Below are the code and all the weights of a small trained network. Each question names an input and a target symbol and asks about switching units off, where a switched-off unit gives its printed mean instead of its output.

import numpy as np


def w(rows, s, z=0):
    codes = np.array(rows[::2]) - 128.0
    scale = np.full(codes.shape[1], s)
    scale[-1] = z or s
    return codes * scale


def norm(h):
    return h / np.sqrt((h * h).mean(-1, keepdims=True) + 1e-5)


def f(y):
    return y / 2 * (1 + np.tanh(0.7978845608 * (y + 0.044715 * y**3)))


def softmax(a):
    e = np.exp(a - a.max(-1, keepdims=True))
    return e / e.sum(-1, keepdims=True)


def log_softmax(a):
    a = a - a.max(-1, keepdims=True)
    return a - np.log(np.exp(a).sum(-1, keepdims=True))


def net(x, mask):
    ids = ['ΔΩβγεζημπτ'.index(c) for c in x.split()]
    T = len(ids)
    res = E[ids] + P[:T]
    r = norm(res)
    for j in range(3):
        rows = slice(4 * j, 4 * j + 4)
        q, k, v = (r @ M[0][rows].T for M in (Q, K, V))
        z = softmax(np.where(np.tri(T) > 0, q @ k.T / 4**0.5, -1e9)) @ v
        o = O[0][rows]
        res = res + np.where(mask[j], z, o[:, -1]) @ o[:, :-1]
    y = f(norm(res) @ A[0][:, :-1].T + A[0][:, -1])
    res = res + np.where(mask[3:7], y, B[0][:, -1]) @ B[0][:, :-1]
    return log_softmax(norm(res)[-1] @ U[:, :-1].T + U[:, -1])


Q, K, V, O, A, B = {}, {}, {}, {}, {}, {}
E = w([
[23,103,82,177,106,138],'Δ',
[116,164,108,187,175,60],'Ω',
[33,152,102,133,145,14],'β',
[90,159,63,95,147,107],'γ',
[172,147,107,124,193,59],'ε',
[195,85,97,180,160,181],'ζ',
[146,202,3,167,168,106],'η',
[82,31,130,32,80,115],'μ',
[127,74,42,62,100,175],'π',
[154,67,226,172,100,78],'τ',
],0.0064)
P = w([
[85,152,151,148,159,164],'0',
[142,115,104,110,154,96],'1',
[130,35,66,160,158,72],'2',
[94,185,158,157,104,178],'3',
[158,139,127,113,133,108],'4',
[163,92,76,110,137,99],'5',
[70,117,142,141,235,141],'6',
[166,130,121,127,109,93],'7',
[197,86,83,114,101,59],'8',
[104,194,161,167,9,134],'9',
],0.012)
Q[0] = w([
[188,133,149,93,93,118],'head 0',
[59,143,179,79,70,150],'head 0',
[169,115,90,172,59,132],'head 0',
[206,1,51,126,164,124],'head 0',
[190,68,109,98,93,118],'head 1',
[107,161,114,174,83,113],'head 1',
[154,159,128,122,56,126],'head 1',
[166,80,127,101,140,129],'head 1',
[138,180,191,109,59,100],'head 2',
[89,181,213,195,105,156],'head 2',
[146,110,144,178,56,164],'head 2',
[63,77,96,163,128,118],'head 2',
],0.027)
K[0] = w([
[170,92,144,92,165,116],'head 0',
[65,76,141,109,156,136],'head 0',
[148,96,88,158,135,72],'head 0',
[209,124,106,113,5,90],'head 0',
[165,110,88,138,112,59],'head 1',
[97,128,127,139,195,108],'head 1',
[120,72,117,142,172,129],'head 1',
[155,126,110,136,94,107],'head 1',
[94,101,113,125,205,79],'head 2',
[81,139,147,124,224,157],'head 2',
[133,60,149,129,162,157],'head 2',
[125,132,187,137,106,148],'head 2',
],0.028)
V[0] = w([
[238,99,87,132,179,145],'head 0',
[167,122,192,52,137,39],'head 0',
[189,140,114,137,119,88],'head 0',
[175,109,240,140,227,253],'head 0',
[95,155,234,123,159,155],'head 1',
[92,37,51,224,48,5],'head 1',
[84,101,147,175,149,152],'head 1',
[123,90,78,180,127,120],'head 1',
[131,237,36,176,224,143],'head 2',
[168,146,170,252,105,10],'head 2',
[247,112,72,223,160,235],'head 2',
[192,164,197,81,213,173],'head 2',
],0.017)
O[0] = w([
[79,89,88,115,158,169,168],'head 0',
[90,162,117,102,195,93,179],'head 0',
[122,124,87,130,157,118,157],'head 0',
[110,175,161,78,142,249,102],'head 0',
[60,151,130,155,96,146,106],'head 1',
[252,162,97,116,89,164,248],'head 1',
[118,133,156,185,87,119,168],'head 1',
[173,123,143,149,114,109,184],'head 1',
[157,143,23,181,150,67,171],'head 2',
[113,198,126,150,193,200,215],'head 2',
[187,39,46,119,142,164,97],'head 2',
[129,75,132,138,178,76,126],'head 2',
],0.019,0.011)
A[0] = w([
[180,201,113,172,216,119,150],'neuron 0',
[187,109,189,1,181,116,78],'neuron 1',
[154,158,192,48,61,79,3],'neuron 2',
[162,63,73,91,168,92,84],'neuron 3',
],0.03,0.0043)
B[0] = w([
[224,68,203,76,170,130,250],'neuron 0',
[224,49,157,238,45,93,204],'neuron 1',
[113,86,30,4,197,145,153],'neuron 2',
[61,229,160,99,106,204,203],'neuron 3',
],0.025,0.023)
U = w([
[92,120,130,194,83,54,235],'Δ',
[92,87,109,163,232,92,211],'Ω',
[75,189,183,144,125,174,214],'β',
[144,215,141,88,129,42,2],'γ',
[89,126,144,1,186,124,122],'ε',
[112,72,57,137,157,231,91],'ζ',
[149,182,25,196,154,150,77],'η',
[111,20,92,71,116,91,134],'μ',
[144,159,90,102,18,140,71],'π',
[196,69,206,192,126,144,91],'τ',
],0.01,0.0022)

Each question gives the input, a string of symbols that net reads in full, and the target symbol t.
The units are the heads (4 rows each of Q, K, V and O) and the neurons (one row each of A and B). Each row of codes is followed by its name. A weight is (code - 128) times the scale printed after its matrix; where a second scale follows, it is the last column's (O, A, B and U).
mask holds one flag per unit, heads first, then neurons. A switched-off unit (its flag False) gives its mean, the last column of its rows in O or B, instead of its output. The means were averaged over made-up inputs and are rounded, as every weight is.
A unit's drop is (log p(t) with every unit on - log p(t) with that unit switched off) / (log p(t) with every unit on - log p(t) with every unit switched off).
The circuit of an input: a set's keep is (log p(t) with only the set's units on - log p(t) with every unit switched off) / (log p(t) with every unit on - log p(t) with every unit switched off). Starting from all 7 units, units are removed one at a time, each time the one whose removal leaves the highest keep (on an exact tie, the one counted first), for as long as the keep stays at least 0.8.
units of the circuit, in order: the units of the circuit, biggest drop first
unit that matters most: the unit with the biggest drop
k most important neurons: the k neurons with the biggest drops, biggest first
which heads matter: for each layer, one digit per head in row order, 1 if its drop is at least 0.15 and else 0, layers parted by /
drop of u: that unit's drop, to one decimal
input τ Ω γ τ η, target η: unit that matters most -> head 2
input ζ γ ε ε τ η γ, target Ω: units of the circuit, in order -> head 1; head 2
input γ τ τ γ ε τ Δ ε Ω π, target π: units of the circuit, in order -> head 0; neuron 0; head 2
input γ γ τ Δ γ τ γ, target π: 3 most important neurons -> neuron 0; neuron 2; neuron 1
input ζ τ τ τ Ω ε τ τ ζ π, target β: which heads matter -> 110
input ε τ τ μ, target Ω: 2 most important neurons -> neuron 3; neuron 1
input τ ε β Δ ε Ω τ, target π: 3 most important neurons -> neuron 0; neuron 2; neuron 1
input ε μ γ, target μ: units of the circuit, in order -> head 2; neuron 2; neuron 1; head 1
input τ ζ μ η π γ, target π: units of the circuit, in order -> head 2; neuron 3; neuron 0
input Ω τ ζ β τ η π ε Δ γ, target μ: 2 most important neurons -> neuron 3; neuron 2
input Δ β Δ ε, target π: which heads matter -> 110
input η γ π ζ π μ, target π: units of the circuit, in order -> neuron 3; head 2; neuron 0
input τ β Δ μ γ ζ η, target ε: units of the circuit, in order -> head 2; neuron 2
input τ τ τ γ Ω γ ε γ τ γ, target Ω: units of the circuit, in order -> head 2; head 1; neuron 1
input τ η μ η γ μ, target μ: units of the circuit, in order -> head 2; neuron 2; neuron 1
input ε τ β ζ, target Ω: units of the circuit, in order -> head 2; head 1
input γ γ τ τ π τ η, target β: unit that matters most -> head 1
input γ Ω Ω, target γ: 3 most important neurons -> neuron 3; neuron 1; neuron 2
input ε ζ ζ μ γ τ ζ π, target π: units of the circuit, in order -> head 2; neuron 0
input γ ζ π Ω ε γ, target ε: 3 most important neurons -> neuron 3; neuron 1; neuron 0
input Ω ε β μ τ γ τ, target ε: unit that matters most -> neuron 2
input τ ζ π ζ τ π γ τ β τ, target Δ: 2 most important neurons -> neuron 0; neuron 3
input τ τ τ τ γ η τ γ γ τ, target β: 2 most important neurons -> neuron 0; neuron 1
input τ μ β ε τ τ Ω, target Ω: 2 most important neurons -> neuron 1; neuron 3
input ζ γ τ ε, target ζ: 3 most important neurons -> neuron 1; neuron 0; neuron 3
input π τ Ω τ ε, target ε: drop of neuron 3 -> 0.2
input τ γ τ γ Ω γ γ Δ β ζ, target Δ: unit that matters most -> head 1
input Ω γ ζ η μ, target μ: drop of neuron 0 -> 0.1
input ζ γ Δ π ζ γ τ Ω γ Δ, target β: drop of head 1 -> 0.6
